Below is a small trained network, with its code and all its weights. Each question gives an input and a class and asks what happens when units are switched off, that is, made to give their printed mean instead of their output.

import numpy as np


def w(rows, s, z=0):
    codes = np.array(rows[::2]) - 128.0
    scale = np.full(codes.shape[1], s)
    scale[-1] = z or s
    return codes * scale


def f(y):
    return np.maximum(y, 0)


def log_softmax(a):
    a = a - a.max(-1, keepdims=True)
    return a - np.log(np.exp(a).sum(-1, keepdims=True))


def net(x, mask):
    res = np.array(x, float).reshape(1, 7) / 4 @ E
    y = f(res @ A[0][:, :-1].T + A[0][:, -1])
    res = res + np.where(mask, y, B[0][:, -1]) @ B[0][:, :-1]
    return log_softmax(res[-1] @ U[:, :-1].T + U[:, -1])


A, B = {}, {}
E = w([
[129,125,128,126,129,132,128,124,122,129,126,139],'x0',
[215,187,201,216,240,35,89,233,89,53,218,149],'x1',
[23,31,64,75,250,85,23,178,233,223,240,210],'x2',
[132,125,132,127,120,128,131,123,139,121,132,122],'x3',
[59,165,243,28,232,209,19,35,113,48,157,11],'x4',
[3,224,190,44,91,58,211,136,19,226,204,149],'x5',
[119,57,157,167,66,36,43,139,90,187,106,23],'x6',
],0.0054)
A[0] = w([
[208,58,81,182,151,185,67,115,213,59,76,111,81],'n1',
[42,55,35,38,25,231,162,3,182,205,38,105,99],'n2',
[147,207,94,101,172,209,213,130,149,71,137,220,253],'n3',
[135,64,148,177,69,24,56,154,83,175,98,9,248],'n4',
[69,157,246,37,220,209,27,33,122,57,158,25,84],'n5',
[33,36,65,78,233,101,31,170,232,209,221,203,63],'n6',
[212,54,77,185,152,188,65,114,218,56,72,111,75],'n7',
],0.0047,0.0042)
B[0] = w([
[49,191,156,46,112,67,185,125,62,196,185,121,196],'n1',
[195,175,193,201,241,39,65,239,133,56,199,104,240],'n2',
[110,45,164,93,130,202,53,55,216,144,132,182,211],'n3',
[117,61,170,76,140,228,71,45,229,124,137,205,221],'n4',
[171,59,3,214,37,45,217,208,176,199,96,192,251],'n5',
[225,188,157,132,29,201,207,82,33,30,39,26,255],'n6',
[43,198,159,39,108,64,192,124,56,201,190,120,199],'n7',
],0.0056,0.0094)
U = w([
[178,161,138,127,78,169,162,102,78,65,51,65,50],'0',
[145,87,9,174,91,80,164,177,153,177,114,166,65],'1',
[20,177,152,61,131,93,150,123,81,183,184,119,74],'2',
[168,151,163,172,222,87,77,192,135,75,178,112,94],'3',
[110,119,125,130,137,146,110,117,136,132,117,136,254],'4',
[115,116,114,129,140,145,111,115,133,124,116,129,243],'5',
[113,77,156,97,133,183,85,78,187,133,135,168,85],'6',
],0.014,0.0081)

Each question gives the input, the list of numbers given to net, and the class t.
The units are the neurons (one row each of A and B). Each row of codes is followed by its name. A weight is (code - 128) times the scale printed after its matrix; where a second scale follows, it is the last column's (A, B and U).
mask holds one flag per neuron, in row order. A switched-off neuron (its flag False) gives its mean, the last column of its row in B, instead of its output. The means were averaged over made-up inputs and are rounded, as every weight is.
A unit's drop is (log p(t) with every unit on - log p(t) with that unit switched off) / (log p(t) with every unit on - log p(t) with every unit switched off).
The circuit of an input: a set's keep is (log p(t) with only the set's units on - log p(t) with every unit switched off) / (log p(t) with every unit on - log p(t) with every unit switched off). Starting from all 7 units, units are removed one at a time, each time the one whose removal leaves the highest keep (on an exact tie, the one counted first), for as long as the keep stays at least 0.8.
circuit, biggest first: the units of the circuit, biggest drop first
most important unit: the unit with the biggest drop
top k neurons: the k neurons with the biggest drops, biggest first
input [4,-3,2,6,-4,-8,-4], class 2: circuit, biggest first => n7, n1
input [1,7,0,-8,-4,3,-5], class 4: circuit, biggest first => n2, n3
input [-7,-6,-7,-4,-6,4,-8], class 6: top 2 neurons => n3, n6
input [0,-8,1,4,-3,-3,-4], class 3: circuit, biggest first => n2
input [-1,7,-2,-6,-7,2,8], class 6: top 3 neurons => n4, n5, n2
input [-7,5,5,-8,7,3,5], class 4: top 3 neurons => n2, n4, n6
input [7,6,2,7,7,-5,-3], class 1: top 2 neurons => n5, n2
input [-8,1,5,5,-4,4,-8], class 5: top 2 neurons => n4, n5
input [7,-2,-6,4,5,3,7], class 5: circuit, biggest first => n6, n5
input [6,1,-4,-5,6,-5,5], class 1: top 2 neurons => n5, n6
input [3,-2,1,1,3,0,7], class 6: top 2 neurons => n4, n6
input [5,6,0,5,7,2,0], class 1: top 2 neurons => n5, n2
input [1,-8,-6,-7,1,2,4], class 3: circuit, biggest first => n2, n6
input [2,4,-5,-7,5,3,5], class 4: top 2 neurons => n6, n2
input [-4,-1,-6,7,-5,-3,-8], class 6: most important unit => n3
input [7,2,-1,7,6,6,6], class 4: top 2 neurons => n4, n7
input [1,-4,2,-1,2,-3,-1], class 3: circuit, biggest first => n2, n4
input [-3,-2,-3,-5,7,-8,1], class 2: circuit, biggest first => n7, n1
input [3,-3,-6,-1,-5,1,8], class 6: circuit, biggest first => n4, n6
input [4,1,7,-5,8,-7,2], class 1: circuit, biggest first => n5
